Below are the code and all the weights of a small trained network. Each question names an input and a target symbol and asks about switching units off, where a switched-off unit gives its printed mean instead of its output.

import numpy as np


def w(rows, s, z=0):
    codes = np.array(rows[::2]) - 128.0
    scale = np.full(codes.shape[1], s)
    scale[-1] = z or s
    return codes * scale


def f(y):
    return y / 2 * (1 + np.tanh(0.7978845608 * (y + 0.044715 * y**3)))


def softmax(a):
    e = np.exp(a - a.max(-1, keepdims=True))
    return e / e.sum(-1, keepdims=True)


def log_softmax(a):
    a = a - a.max(-1, keepdims=True)
    return a - np.log(np.exp(a).sum(-1, keepdims=True))


def net(x, mask):
    ids = ['αβδεημξτψω'.index(c) for c in x.split()]
    T = len(ids)
    res = E[ids] + P[:T]
    r = res
    for j in range(2):
        rows = slice(2 * j, 2 * j + 2)
        q, k, v = (r @ M[0][rows].T for M in (Q, K, V))
        z = softmax(np.where(np.tri(T) > 0, q @ k.T / 2**0.5, -1e9)) @ v
        o = O[0][rows]
        res = res + np.where(mask[j], z, o[:, -1]) @ o[:, :-1]
    y = f(res @ A[0][:, :-1].T + A[0][:, -1])
    res = res + np.where(mask[2:18], y, B[0][:, -1]) @ B[0][:, :-1]
    return log_softmax(res[-1] @ U[:, :-1].T + U[:, -1])


Q, K, V, O, A, B = {}, {}, {}, {}, {}, {}
E = w([
[74,166,248,170,199,157],'α',
[140,126,197,75,168,179],'β',
[117,110,190,49,155,122],'δ',
[193,109,233,18,172,121],'ε',
[117,119,141,40,152,158],'η',
[237,63,115,130,197,187],'μ',
[98,19,116,185,47,107],'ξ',
[128,101,41,136,131,65],'τ',
[92,53,99,208,73,208],'ψ',
[123,55,203,90,28,143],'ω',
],0.017)
P = w([
[2,25,137,101,164,128],'0',
[96,36,177,48,180,116],'1',
[129,54,170,48,189,117],'2',
[128,76,168,70,174,130],'3',
[123,86,156,103,158,150],'4',
[132,109,159,113,153,158],'5',
[140,129,154,126,145,169],'6',
[147,144,148,136,130,174],'7',
[171,156,139,133,122,169],'8',
[180,171,143,135,107,172],'9',
[204,184,135,133,97,170],'10',
[213,195,146,133,84,171],'11',
[223,212,152,133,69,171],'12',
],0.0097)
Q[0] = w([
[108,114,18,171,52,6],'h1',
[170,81,177,149,177,180],'h1',
[169,101,163,87,110,169],'h2',
[141,135,152,165,118,66],'h2',
],0.017)
K[0] = w([
[28,38,136,58,210,121],'h1',
[183,205,95,151,1,91],'h1',
[212,213,60,93,1,143],'h2',
[116,117,195,136,177,81],'h2',
],0.008)
V[0] = w([
[65,104,149,153,2,31],'h1',
[222,98,19,195,133,59],'h1',
[131,167,134,189,202,48],'h2',
[140,91,220,165,135,101],'h2',
],0.009)
O[0] = w([
[122,147,74,104,78,185,2],'h1',
[114,117,67,128,191,143,29],'h1',
[154,251,74,70,147,90,69],'h2',
[225,126,26,135,95,153,226],'h2',
],0.012,0.0077)
A[0] = w([
[121,148,89,61,186,225,173],'n1',
[215,62,43,148,146,138,190],'n2',
[106,114,212,122,165,94,134],'n3',
[243,114,151,90,93,213,194],'n4',
[136,229,137,187,168,130,50],'n5',
[108,157,217,104,8,11,135],'n6',
[96,62,84,108,65,61,182],'n7',
[105,218,102,91,85,32,254],'n8',
[154,185,94,192,180,138,85],'n9',
[125,75,103,197,66,102,127],'n10',
[180,82,104,215,252,78,231],'n11',
[238,202,131,160,154,135,178],'n12',
[194,172,202,54,73,103,178],'n13',
[2,129,148,170,119,163,245],'n14',
[131,131,161,59,189,220,203],'n15',
[83,241,169,181,92,189,30],'n16',
],0.0082,0.0039)
B[0] = w([
[125,181,100,148,113,56,153],'n1',
[87,176,167,130,100,108,188],'n2',
[134,100,99,165,124,97,216],'n3',
[73,100,126,165,93,140,243],'n4',
[141,72,102,69,127,130,146],'n5',
[85,145,60,117,126,137,212],'n6',
[162,174,103,139,126,98,148],'n7',
[93,171,210,109,163,88,137],'n8',
[130,98,70,117,138,149,143],'n9',
[146,186,174,90,186,133,156],'n10',
[138,126,141,90,111,85,250],'n11',
[126,103,114,150,172,255,195],'n12',
[77,98,91,136,143,98,213],'n13',
[129,201,182,152,96,85,150],'n14',
[117,183,121,176,89,116,198],'n15',
[118,78,104,88,79,155,149],'n16',
],0.0091,0.015)
U = w([
[57,139,164,2,181,172,120],'α',
[132,148,126,178,133,100,120],'β',
[126,129,110,95,120,111,3],'δ',
[200,80,37,141,126,145,135],'ε',
[98,164,161,105,90,62,184],'η',
[178,123,156,109,155,108,119],'μ',
[243,162,65,161,38,80,79],'ξ',
[156,204,86,92,137,89,200],'τ',
[151,166,157,164,148,144,135],'ψ',
[186,129,150,71,49,137,70],'ω',
],0.0087,0.0061)

Each question gives the input, a string of symbols that net reads in full, and the target symbol t.
The units are the heads (2 rows each of Q, K, V and O) and the neurons (one row each of A and B). Each row of codes is followed by its name. A weight is (code - 128) times the scale printed after its matrix; where a second scale follows, it is the last column's (O, A, B and U).
mask holds one flag per unit, heads first, then neurons. A switched-off unit (its flag False) gives its mean, the last column of its rows in O or B, instead of its output. The means were averaged over made-up inputs and are rounded, as every weight is.
A unit's drop is (log p(t) with every unit on - log p(t) with that unit switched off) / (log p(t) with every unit on - log p(t) with every unit switched off).
The circuit of an input: a set's keep is (log p(t) with only the set's units on - log p(t) with every unit switched off) / (log p(t) with every unit on - log p(t) with every unit switched off). Starting from the 12 units with the biggest drops (on a tie, the unit counted first), units are removed one at a time, each time the one whose removal leaves the highest keep (on an exact tie, the one counted first), for as long as the keep stays at least 0.8.
units of the circuit, in order: the units of the circuit, biggest drop first
unit that matters most: the unit with the biggest drop
k most important neurons: the k neurons with the biggest drops, biggest first
drop when u is switched off: that unit's drop, to one decimal
input α μ η α β ε δ μ β α τ α, target τ: units of the circuit, in order	h1, n1
input ω μ μ η α ξ β, target ξ: units of the circuit, in order	h1, n1
input η η δ μ ψ, target ψ: units of the circuit, in order	n10, h2, n13
input μ μ β α ε β μ ψ, target ψ: units of the circuit, in order	n10, n13, h2
input α μ α α α μ δ, target μ: units of the circuit, in order	h1, n4, n6
input α α ε α ξ ξ ξ μ μ τ μ, target τ: 2 most important neurons	n1, n2
input α α μ μ η ψ, target η: unit that matters most	n12
input β α η α ψ α δ α α α α α η, target η: units of the circuit, in order	h2, n12
input ε α ω α α ξ μ α μ α, target μ: 3 most important neurons	n11, n6, n4
input α α α ε ξ μ, target ξ: 2 most important neurons	n1, n15
input β α ε α α α α η, target η: units of the circuit, in order	h2, h1
input α α α α μ, target μ: 2 most important neurons	n11, n6
input β ε α δ ε μ ε β τ α β, target τ: 2 most important neurons	n1, n4
input μ α τ α α α δ β α α α, target ε: 2 most important neurons	n12, n2
input α μ α ξ τ α α, target τ: units of the circuit, in order	h1, h2
input α μ η α ε μ ω β, target ω: most important neuron	n3
input μ τ η, target τ: drop when n1 is switched off	0.4
input α τ α ψ α μ μ β μ μ ε, target μ: drop when n11 is switched off	0.2
input α α τ, target τ: drop when h2 is switched off	0.4
input α α ε α β α μ μ α, target ε: most important neuron	n9
input ω η β α β β μ μ ε, target μ: 2 most important neurons	n6, n11
input ε μ α δ η ψ, target η: 2 most important neurons	n12, n14
